Below are the code and all the weights of a small trained network. Each question names an input and a class and asks about switching units off, where a switched-off unit gives its printed mean instead of its output.

import numpy as np


def w(rows, s, z=0):
    codes = np.array(rows[::2]) - 128.0
    scale = np.full(codes.shape[1], s)
    scale[-1] = z or s
    return codes * scale


def norm(h):
    return h / np.sqrt((h * h).mean(-1, keepdims=True) + 1e-5)


def f(y):
    return np.maximum(y, 0)


def log_softmax(a):
    a = a - a.max(-1, keepdims=True)
    return a - np.log(np.exp(a).sum(-1, keepdims=True))


def net(x, mask):
    res = np.array(x, float).reshape(1, 8) / 4 @ E
    u = 0
    for l in range(4):
        y = f(norm(res) @ A[l][:, :-1].T + A[l][:, -1])
        res = res + np.where(mask[u : u + 8], y, B[l][:, -1]) @ B[l][:, :-1]
        u += 8
    return log_softmax(norm(res)[-1] @ U[:, :-1].T + U[:, -1])


A, B = {}, {}
E = w([
[5,54,146,106,112],'x0',
[62,221,240,143,169],'x1',
[136,85,124,220,99],'x2',
[2,130,100,169,149],'x3',
[164,90,30,64,207],'x4',
[71,169,112,157,169],'x5',
[99,86,117,197,178],'x6',
[156,65,177,122,237],'x7',
],0.00082)
A[0] = w([
[111,191,55,147,100,64],'L0N1',
[76,171,73,167,106,2],'L0N2',
[116,124,169,194,89,77],'L0N3',
[96,132,148,153,84,61],'L0N4',
[136,187,187,109,138,84],'L0N5',
[137,198,191,108,141,77],'L0N6',
[102,180,129,135,6,143],'L0N7',
[11,125,135,161,118,108],'L0N8',
],0.0026,0.0025)
B[0] = w([
[80,189,3,171,166,152],'L0N1',
[112,169,88,148,241,134],'L0N2',
[68,79,174,199,90,159],'L0N3',
[210,111,122,119,109,141],'L0N4',
[160,191,183,68,135,165],'L0N5',
[131,231,211,41,157,169],'L0N6',
[112,119,129,169,235,250],'L0N7',
[205,114,130,99,82,225],'L0N8',
],0.0026,0.0015)
A[1] = w([
[74,86,115,76,104,14],'L1N1',
[123,156,66,48,182,183],'L1N2',
[112,113,165,193,89,40],'L1N3',
[104,212,46,157,104,25],'L1N4',
[66,84,110,72,107,25],'L1N5',
[4,152,161,174,174,217],'L1N6',
[110,111,170,183,73,53],'L1N7',
[128,90,140,151,236,8],'L1N8',
],0.0026,0.0017)
B[1] = w([
[34,63,132,46,97,137],'L1N1',
[128,105,151,187,94,218],'L1N2',
[120,88,181,187,77,147],'L1N3',
[72,220,1,187,110,153],'L1N4',
[100,102,149,78,104,142],'L1N5',
[195,118,111,108,98,254],'L1N6',
[132,96,173,200,111,149],'L1N7',
[107,69,132,156,252,150],'L1N8',
],0.0036,0.0022)
A[2] = w([
[123,234,221,77,165,45],'L2N1',
[118,112,191,209,85,33],'L2N2',
[250,86,95,102,105,1],'L2N3',
[111,90,160,143,36,199],'L2N4',
[88,212,6,153,117,52],'L2N5',
[52,78,127,67,96,45],'L2N6',
[97,98,201,201,94,55],'L2N7',
[25,56,117,116,79,67],'L2N8',
],0.0025,0.002)
B[2] = w([
[244,252,173,39,190,198],'L2N1',
[71,60,199,208,35,165],'L2N2',
[245,77,29,131,19,167],'L2N3',
[125,148,94,101,167,251],'L2N4',
[97,224,41,234,114,192],'L2N5',
[61,108,48,53,146,153],'L2N6',
[131,77,151,184,37,171],'L2N7',
[61,178,114,57,132,178],'L2N8',
],0.0036,0.0016)
A[3] = w([
[142,86,122,170,254,2],'L3N1',
[200,136,128,209,130,164],'L3N2',
[76,90,199,192,48,20],'L3N3',
[161,222,216,74,145,74],'L3N4',
[111,171,94,170,122,98],'L3N5',
[39,124,126,15,88,112],'L3N6',
[115,61,62,196,144,153],'L3N7',
[97,95,113,121,183,123],'L3N8',
],0.0045,0.0018)
B[3] = w([
[36,97,253,55,156,182],'L3N1',
[80,82,90,80,98,248],'L3N2',
[89,39,225,251,54,195],'L3N3',
[242,242,196,162,206,232],'L3N4',
[87,164,133,174,98,176],'L3N5',
[121,100,33,167,216,193],'L3N6',
[154,192,185,106,109,254],'L3N7',
[76,98,132,97,183,173],'L3N8',
],0.0043,0.0026)
U = w([
[17,11,246,252,5,198],'0',
[11,14,247,11,252,138],'1',
[251,14,11,12,20,98],'2',
[249,253,247,82,238,188],'3',
[13,12,18,28,243,106],'4',
[12,246,3,241,15,8],'5',
],0.0052,0.0016)

Each question gives the input, the list of numbers given to net, and the class t.
The units are the neurons (one row each of A and B). Each row of codes is followed by its name. A weight is (code - 128) times the scale printed after its matrix; where a second scale follows, it is the last column's (A, B and U).
mask holds one flag per neuron, layer by layer. A switched-off neuron (its flag False) gives its mean, the last column of its row in B, instead of its output. The means were averaged over made-up inputs and are rounded, as every weight is.
A unit's drop is (log p(t) with every unit on - log p(t) with that unit switched off) / (log p(t) with every unit on - log p(t) with every unit switched off).
The circuit of an input: a set's keep is (log p(t) with only the set's units on - log p(t) with every unit switched off) / (log p(t) with every unit on - log p(t) with every unit switched off). Starting from the 12 units with the biggest drops (on a tie, the unit counted first), units are removed one at a time, each time the one whose removal leaves the highest keep (on an exact tie, the one counted first), for as long as the keep stays at least 0.8.
units of the circuit, in order: the units of the circuit, biggest drop first
most important unit: the unit with the biggest drop
k most important neurons: the k neurons with the biggest drops, biggest first
top k neurons in layer l: the k neurons of layer l with the biggest drops, biggest first
drop of u: that unit's drop, to one decimal
input [-4,4,3,5,-4,-8,-1,5], class 0: 4 most important neurons	(L0N3; L2N2; L3N3; L2N7)
input [4,-6,-6,0,8,5,-6,-6], class 5: units of the circuit, in order	(L2N5; L1N2)
input [-7,-8,-5,2,1,6,-1,4], class 2: units of the circuit, in order	(L2N3; L3N4)
input [8,6,-8,0,1,-2,-4,3], class 3: units of the circuit, in order	(L3N4)
input [-4,4,2,-5,0,-4,7,5], class 1: units of the circuit, in order	(L3N1; L3N2)
input [-8,-2,3,8,8,0,-8,6], class 1: top 2 neurons in layer 1	(L1N6; L1N8)
input [-6,-3,7,-6,-3,2,-2,-4], class 2: units of the circuit, in order	(L3N2; L3N3; L3N4)
input [-5,-1,4,4,-3,2,-3,0], class 5: units of the circuit, in order	(L0N1; L1N4)
input [-8,-2,-1,1,7,-5,4,6], class 1: units of the circuit, in order	(L3N1; L3N4)
input [-2,-6,-3,7,0,3,-5,4], class 5: 2 most important neurons	(L0N7; L0N8)
input [8,3,0,-3,0,-2,-6,4], class 4: 2 most important neurons	(L3N6; L2N6)
input [-6,-8,-3,4,8,4,3,-1], class 5: 2 most important neurons	(L2N5; L1N6)
input [-8,3,-3,8,2,-5,-8,-7], class 5: 2 most important neurons	(L1N4; L0N1)
input [6,0,-7,1,0,8,-5,1], class 4: most important neuron	(L3N6)
input [-6,-3,-5,4,-8,5,5,4], class 0: 2 most important neurons	(L0N3; L0N7)
input [8,0,5,4,2,-3,0,6], class 4: 3 most important neurons	(L0N7; L3N6; L2N8)
input [7,3,5,-7,7,-5,5,-3], class 4: top 2 neurons in layer 0	(L0N7; L0N8)
input [6,4,-5,1,-7,-3,2,2], class 3: 3 most important neurons	(L1N2; L2N1; L3N4)
input [6,7,0,0,-3,5,0,1], class 3: 2 most important neurons	(L2N1; L1N2)
input [-1,-6,-7,-8,-7,-1,2,-5], class 2: most important unit	L2N3
input [6,8,-1,4,6,-6,-3,5], class 4: 2 most important neurons	(L0N7; L3N6)
input [-4,3,7,-3,4,2,-4,-8], class 5: drop of L1N8	0.0
input [5,5,4,8,4,-3,-3,0], class 4: drop of L3N6	0.1
